Each row has a hidden value; after the row comes its grade, the name of the range that the value falls in. Each part has its own.
[  55   22 -211  158  130   30  259 -183  203  187  177  -29 -196  -15
  190    7   93  183   56  307  -87   -3  -79   83 -259  -35 -109  -86
 -142 -328  155  -79  -63  124  -20  -45   25   34  -38  243 -191   95
 -134 -139 -257   31  103   20  -15  -33  -41  229]
<48>
[-135   64  -71  -38  126   78  133  -17  -65   31  -63    7  -89 -107
   40   37  282   48  -19   98 -206   28 -159  203 -131 -168 -409   46
   -6  -34  209   -5  -72 -284 -305   15  -37  179 -222 -160  113  -53
  -94   47   38  -81 -197 -292 -256  -25 -208 -304]
<54>
[  96  116 -123 -287  382  -39   27 -134  102 -370  165  -49   -3   31
   19 -113  199 -103  -41 -305  -85  150  314  188 -337 -136   64   50
  264  176 -576 -294  -61   22  300   76  232  137 -160  -51  -22   35
   77   86  145   56  365  116 -107  -46  -42   88]
<60>
[   7  -53  -25 -312  390   -1   -6  -88   43  -10  -55  107    9   16
  167 -206  393 -211   -6   37  -50  128   72 -128 -283   53  115  -13
  140  142 -371 -173  -30  -75   89   56   46   52 -144  170    0  136
 -150   -4  149  113  265   11  -59  -55  -73   89]
<54>
[ 282 -338   97  -15  104  279   98   74  148  162   25   38   81   75
  148  253 -128 -182  127  148  122  146 -226  149  -14  126  -83  -46
  -12 -265   29  220 -171   81 -137  319  288 -242   34  282   94   54
   69  188   32  -88 -369  -26   52   19 -132  -56]
<47>
[ 290  317  -55   -7  -29   16   66 -160   87 -662  122  -19  -21  137
  -30  -46   47   36   87 -189  -51  222  240  314 -137 -255   14  152
  221   -1 -491  -84  -37  154  383  -68  285  -70  -22 -400  -56 -148
  200   56   50  -24   82  152  -24  -70  -56  110]
<53>
[  88  163   69   34  200  -57  228  300  134   61  125  301 -293    7
  -26  185  181   38   71  167 -178  140 -160   67  303  166  194 -114
  -66   59  256   78 -167   13 -150  200  -45  -41   31  -32  -93  -19
  178  -26 -165  -99  107  -60  114    5   82  -91]
<60>
[ 365  152  141  198 -205   97  -48 -286   16 -751   -1  127  -63   83
   93   21  -80  129  149   98  -61  223   65   63  -31 -201 -122    4
  128 -128 -336   89   -6  321  281 -112  340 -233   54 -267   99  -81
  187   24   61  -34 -201  124   95   53  -51   70]
<60>
[  71  222  -28   85   77 -308   30  282  -45  160 -152  246 -316  214
   44 -135  152  -43  165  425 -127   54 -127  145  164  339  340   89
   44   71   36  165 -242   62  -96  188 -124  -90  229  -40 -309  -11
 -165 -145   35  -66 -121   55 -109  -44 -189   90]
<54>
[ 470  -23 -188   51   83 -173  468  -45   30 -117  -10 -112 -320   16
   75  194  190   56 -156   65  136  -35  285   32  -15  225   10  204
 -279 -275  162    3  105  -61  316   33  295  -56   62   67  150  188
   15  155  -30   40  182   82  -14  -95  -52  -55]
<53>
[  55  -58    0  149   51  -51  113   90  151  -60  160 -139  -22  -20
  202  298   79   53 -114   33  -76   80  -72  -22  150   36   67  -45
  -34 -126   57   15  -90  209  -61  165   23 -220  -89   59  215  102
   64  -21   33   94 -140   40  179  117  102   21]
<66>
[ 347  248   69  129 -184   64   28 -236   49 -706   40   60  -31  107
   47  -14   -7  106  136    9  -30  227  111  172  -51 -232  -53   73
  157 -110 -374   49   -2  255  316 -106  283 -193   38 -369    8 -142
  183    3   39  -28 -115  133   54  -17  -47  102]
<45>
[ 394   32  -29  -31   72 -250  343  -67  114  -95  -21  -11 -219   -2
   12  232  202  165 -160  -54  116 -146  305  103  -69  166 -101  183
 -256 -250   93   74  118  -80  297   37  169  -16   94   -8  157  138
   33  144  -16  123  246   61  -56  -28  -41 -133]
<67>
[ 326 -113  245  205 -141   20 -146 -394   62 -329   68  191 -153  -82
  171   84 -115  232  113  336  -19   68   36  -22 -127  -46 -216 -262
   46 -301  -64  142  -22  502   96   -4  245 -248  -79  140  108   79
   52 -127  101   98 -296   51   94  123    5   17]
<48>
[  94   55  230  -76   19  -85  131  -38   61  104   22   99   33   75
   51   41  204  195 -135 -145  -85  -76   53   47 -106   13 -304   64
    4 -221   97  148   51  -32   47  -66  178 -114  -81  -28   27  104
   49  -16 -160  172  137  -36  -40    8   -2  -77]
<45>
[  73  231   56   71  167 -181  164  383  162   95  118  297 -327   30
  -68  139  105   73   93  247 -197  105 -141  172  311  230  254  -74
  -27   64  238   99 -250   54 -111  273  -99  -46   71  -79 -188  -37
  127  -75 -128  -71   45  -39   43   12   48  -90]
<54>
[  14  -41    3 -287  347  -17   61  -98    5   43  -98  112    6   25
  208 -224  431 -187   12  123  -16  121   -5 -172 -234  101  154  -27
  122   96 -301  -85    4  -70   22   62  -13   15  -58  162  -57  111
 -197  -71  104   85  202   20  -42  -62  -68  129]
<45>
[  73  304    0  117  117 -329  124  417  112  115   53  252 -371   96
  -74   49   53   88  130  338 -175   59 -122  280  301  308  346    0
   21   68  177  142 -305   96  -96  329 -153  -44  191 -128 -317  -76
   22 -139  -60  -86  -59   22  -61   -1  -46  -24]
<48>
[-227 -140  -15  -57   97   91   29   70   57 -185   96   55 -161 -182
  -36   -4   72   47   15   44  -54  145 -206  187 -224  116 -449 -126
   19  -29  278   27 -118 -232 -155  231   23  255 -133  -44   30   61
  -16   86   36    7 -294 -109 -269  -49 -209 -320]
<66>
[  18  -51  -19 -314  408    0   -2 -108   38  -50  -42   98   12   21
  160 -181  369 -201  -14   -7  -61  124   94 -120 -288   38  102  -12
  152  153 -401 -173  -23  -68   99   59   73   60 -125  169   18  140
 -125   19  141   96  282   27  -52  -32  -66   86]
<56>
[-213 -144  -28  -46  112   94   40   66   39 -222   87   52 -175 -172
  -32    0   55   42   13   28  -61  147 -199  170 -218  119 -448 -116
   12  -12  260   15 -116 -239 -143  228   57  267 -105  -35   43   71
   -3  112   30  -16 -276  -94 -266  -40 -218 -312]
<56>
[ 282  285  -55   24  -20   18   14 -149   62 -684  103    7  -54  148
  -37  -43    1   25   96 -189  -77  219  238  288 -132 -239  -12  150
  211   32 -492 -102  -58  154  379  -77  323  -57  -17 -362  -22 -112
  210   93   61  -37   75  158  -28  -48  -84   96]
<56>
[ 152  -17 -118  154   86  -37  192 -298  138  119  193    9 -245  -36
  185   13   28  240   62  304  -52  -29   10  122 -279    0 -135 -176
  -77 -361  130  -14  -41  286  -10  -11  102   -6  -37  279 -200   99
  -96 -184 -170   35   24   55  -27  -10  -35  203]
<67>
[   8   57  -13   39  112   58   34  -25  -63  143 -135    2    5 -124
   81   86  275   48    3   33 -126  -77 -141  124   25 -364 -293   41
  -63    5   47 -153  -81 -152 -352  -37  -23   98 -280 -137  217 -144
  -31    6  154  -79  -92 -319 -180  -16 -186 -195]
<56>
[-103   84  -71  -39  125   72  146  -21  -55   72  -66  -11  -55 -117
   58   49  318   50  -24   80 -186    7 -151  205  -95 -227 -363   46
  -16  -39  176  -41  -66 -254 -323    7  -53  159 -251 -175  123  -97
  -82   18   68  -77 -165 -310 -239  -39 -189 -275]
<48>
[ 239 -353   95  -25   64  246   37  111  193   62   77   86   36   35
  113  234 -128 -165  137   88  165  165 -207  182  -23  173  -82 -114
  -28 -229   45  176 -184  116  -95  359  266 -186   11  259   74   36
  123  181  107  -35 -353    8   27  -30 -143  -73]
<66>
[  69  -54  -10  147   59  -47  194   58  151  -64  171 -203    9  -50
  238  325  101   76 -134   32  -46   74  -92  -34  164   16   83  -53
  -38 -160   62   29  -57  212  -88  190    1 -225  -57   44  214   75
   57  -47   13   72 -153   43  195  123  130   43]
<45>
[ -98  102  -77  -51  137   67  181  -47  -67   81  -69  -28  -58 -123
   48   34  326   63  -19   90 -171    0 -150  216 -115 -231 -369   55
   -7  -49  179  -25  -48 -280 -326    6  -67  179 -223 -190   91 -106
 -104    5   36  -96 -162 -306 -257  -42 -191 -268]
<53>
[ -36   78  -48   12  123   66   86  -25  -74  111 -113   -4  -29 -108
   65   84  290   48   -8   36 -165  -49 -140  172  -21 -319 -333   57
  -48   -4  101 -106  -75 -207 -352  -31  -26  133 -259 -159  185 -127
  -46   29  112  -98 -116 -319 -210  -22 -199 -234]
<56>
[  60  278  -22  127  122 -346   88  375   21   88  -27  228 -366  153
  -30  -21   37   53  140  347 -179   51 -128  240  259  334  343   41
   54   98   98  150 -301   89 -107  307 -109  -38  262  -92 -325  -48
  -40 -127  -29 -117  -98   63 -100   10 -121   32]
<60>
[-223  -39  -53  -88  120   89  183   13    8 -151   63   -7 -121 -180
   20  -12  196   79  -25   49 -103  125 -218  188 -216   36 -443  -79
   25  -59  286   46  -56 -286 -220  180  -15  258 -115 -122    2   -1
  -51   41  -18  -46 -251 -161 -275  -58 -186 -300]
<67>
[-201 -153   -5  -57   83   92   51   53   63 -202  102   46 -156 -196
  -35   -6   72   55   25   39    2  147 -212  174 -217  124 -430 -141
    8  -45  274   34  -96 -221 -141  244   19  254 -102  -46   16   48
   -9   72   30    6 -293  -82 -258  -62 -201 -294]
<53>
[  64   69  -96 -332  400  -39    8 -110  122 -223  126    3    5   15
   44 -147  277 -146  -35 -201  -65  143  271  121 -348  -70   97   27
  235  162 -517 -267  -58  -10  262   83  148  115 -197   19  -32   71
   -1   48  154  109  360   77  -98  -63  -34   75]
<66>
[ 355   78  205  212 -212   95 -102 -326   15 -681  -14  159  -65   38
  114   42  -96  157  147  160  -49  187   36    5  -39 -182 -173  -60
  108 -160 -281  119    1  358  228 -102  314 -251   30 -185  139  -43
  157   -4   75   -3 -252  100  108   91  -40   40]
<60>
[ 451  -62 -204  108   68 -108  477   -5  -26 -101  -10 -156 -314   12
  112  131  156   19 -155  100  127   23  206  -39   32  219   13  186
 -250 -272  201  -46   78  -44  274   29  373  -89    9   92  137  201
   21  128  -53   10  120   69    2 -121  -56  -11]
<48>
[  67  230   52   84  172 -180  163  396  152   89  109  295 -329   36
  -57  132   80   73   98  267 -215  111 -161  175  319  239  255  -73
  -15   68  234  105 -268   59 -126  293  -84  -48   89  -73 -199  -40
  123  -74 -125  -90   19  -41   33   21   35  -87]
<47>
[  47  -92  -17  168   61  -29  111   91  146  -78  157 -159  -19  -26
  224  317   55   39 -117   37  -81   87  -94  -44  153   37   57  -49
  -45 -122   56    4  -98  209  -78  177   39 -218  -81   87  247  116
   65    1   42   78 -165   41  188  131   92   21]
<47>
[ 312 -216   76  -13  163  255  252  -37   70  292  -11 -112  106   81
  115  215  -99 -145  129  263  135  111 -225  149  -42   45  -57   76
   59 -312   18  300  -98  -40 -161  257  184 -242  117  195   13   49
  -89  106 -172 -175 -388  -27   41   76  -89   -5]
<53>
[   6  -68  -43  187   51  -45  175  123  205  -64  209 -238   35  -42
  289  394  105   64 -174   28 -104   89 -120  -63  211   23  123  -55
  -63 -157   79    6  -91  252 -104  203  -35 -273  -94   68  282  102
   66  -36   37  116 -170   41  256  157  168   53]
<48>
[ 162  -88   90  203    6   53   -9   27  -23  147  -79 -101   66 -201
  119    4  100   77   13    5  149  -59 -199 -124  201 -341 -124  -64
  -90  -47   -7 -303  -67   67 -228   18  112  -39 -273  -38  185 -120
   60 -129  122   -5  -55 -157  -36  -69  -84   59]
<45>
[  74  264   25   98  179 -225  191  392  115   64   87  260 -345   54
  -53  122   71   90   94  261 -217   91 -151  198  328  247  280  -42
   -4   81  208  113 -268   55 -129  306  -83  -29  156  -97 -223  -58
  105  -78 -122 -125   12  -16    5   30   10  -61]
<60>
[ 111  144 -125 -278  341  -51   31 -113  129 -311  177  -50   -2   36
    3 -112  215 -101  -29 -265  -65  149  317  225 -319 -137   94   62
  256  140 -542 -274  -67   35  306   68  189  104 -191  -82  -51   14
   63   52  138   80  343  103  -99  -71  -29   88]
<48>
[  36   48   -3  -74  180 -140   20   99  -71  165 -223  224 -157  166
  181 -227  328 -162  106  370  -78   90 -128 -112  -21  270  249   56
   44   71  -98   76 -112  -26  -73   74  -66  -85  107  118 -166   89
 -245 -107   76   14   -1   22  -63  -62 -172  134]
<54>
[-150   74  -87  -73  141   77  209  -24  -60   15  -28  -39  -76 -134
   41   19  308   61  -31   68 -166   44 -172  223 -147 -154 -394   29
   12  -49  222    1  -47 -305 -309   56  -55  211 -195 -187   59  -80
  -93   19   11  -94 -192 -272 -272  -52 -192 -286]
<45>
[   0  -59   -2 -282  358   -5   -3  -75   12   66 -107  141   -1   41
  196 -231  414 -215   20  128  -45  122    6 -175 -244   96  140  -17
  119  121 -314 -116  -27  -73   31   43    6   15 -103  192  -30  137
 -197  -44  127  102  214    3  -45  -57  -86  113]
<66>
[ 338  -48  271  220 -204   62 -179 -356   46 -488   11  214 -106  -43
  146   74 -106  191  144  296  -26  129   10  -38  -58 -105 -199 -194
   68 -232 -148  151  -17  455  139  -49  250 -279  -52  -11  156   23
   98  -80  120   72 -323   55  119  120  -10    0]
<66>
[  74   84 -105 -319  392  -39   22  -97  128 -225  134  -10   11   28
   50 -133  271 -143  -40 -208  -74  145  273  133 -330  -78  110   39
  234  154 -519 -267  -64    3  265   82  158   98 -196    8  -32   62
   12   49  149  105  361   79  -87  -62  -27   85]
<66>
[ 250  -98   86  162   -6  -44   -6 -379   87  -48  145  121 -230  -70
  178   44  -58  252   87  342  -31   -9   55   69 -234   13 -180 -264
    2 -346   47   81  -37  445   25   18  182 -123  -71  276  -68  112
  -37 -181   -9   79 -146   56   16   66  -16  102]
<45>
[ 204  274 -139 -122  154  -31   30 -109  110 -540  178  -56  -42  125
  -65  -77   82  -44   38 -285  -79  198  329  342 -237 -215   58  156
  258  105 -554 -214  -80   85  396  -16  269   42 -108 -287  -68  -69
  163   93   85   10  236  155  -81  -77  -64  101]
<54>
[  36 -368   99  -30   38  157  -89  145  211 -123  120  142  -64 -113
   25  137 -108  -76  120   13  194  161 -219  150  -87  228 -207 -225
  -55 -105  124   63 -179   46  -70  391  152   29  -33  186   70   50
  133  146  178   52 -322   30  -87  -67 -181 -164]
<48>
[  47   28  -83 -337  411  -22    4 -108  122 -187  112   14   18    5
   83 -139  309 -164  -44 -176  -66  146  239   57 -336  -51  108    2
  216  160 -497 -265  -49   -5  230   83  132   95 -210   68   -2   93
  -16   41  164  124  357   65  -68  -55  -21   81]
<66>
[ 214 -359  100  -23   46  225   22  106  208   15   93   91   28  -13
  104  216 -117 -133  140   55  212  157 -216  172  -23  170  -87 -160
  -47 -211   48  139 -170  127  -94  376  232 -139   15  238   62   10
  141  153  133  -17 -335   27   11  -53 -144  -62]
<53>
[  72  157  -25    5  105 -230  103  146  -70  137 -187  184 -211  177
  143 -190  257  -74  141  402  -53   72 -154   27   73  297  318   63
   52   32  -37  155 -139   31 -107  153 -123  -89  235   -1 -290  -11
 -218 -172   35  -56  -91   65  -89  -68 -175  158]
<67>
[  17  -28   -3 -180  278  -55   14   -7  -48   88 -196  190  -76  108
  212 -231  377 -201   63  257  -67  109  -76 -183 -143  192  180   23
   70  102 -219  -13  -57  -68  -27   51  -16  -30   31  175  -74  127
 -232  -53  106   45  103   15  -52  -49 -145  125]
<56>
[ 342  292   20  104 -156   54   63 -242   44 -731   57   21  -29  117
   26  -35   10   96  136  -52  -21  232  141  218  -76 -263  -33  102
  177  -81 -420   11    7  224  333 -114  278 -147   49 -414  -31 -168
  190    7   25  -52  -61  153   30  -42  -57  126]
<67>
[ 335  -76  261  213 -177   46 -149 -376   51 -426   35  195 -121  -69
  165   78  -97  210  126  314  -11  107   15  -48  -78  -81 -194 -228
   56 -262 -111  145   -8  475  120  -27  240 -269  -61   49  138   43
   78 -109  111   83 -308   56  117  119    7   14]
<48>
[ 240  293 -118  -68   67   -5   46 -125  107 -603  163  -41  -32  134
  -39  -61   68   -7   47 -252  -90  211  300  342 -200 -238   25  156
  238   48 -521 -173  -70  128  399  -46  301  -13  -97 -332  -53 -101
  192   86   84    7  173  143  -59  -80  -63   99]
<66>
[ -63 -336   86  -41   45  130  -79  118  189 -184  134  127 -103 -180
  -15   80  -82  -17  105    7  180  157 -232  154 -146  222 -297 -246
  -41  -75  178   44 -156  -34  -83  385   93  140  -38  123   39   50
   99  116  146   54 -323   19 -159  -71 -194 -211]
<53>
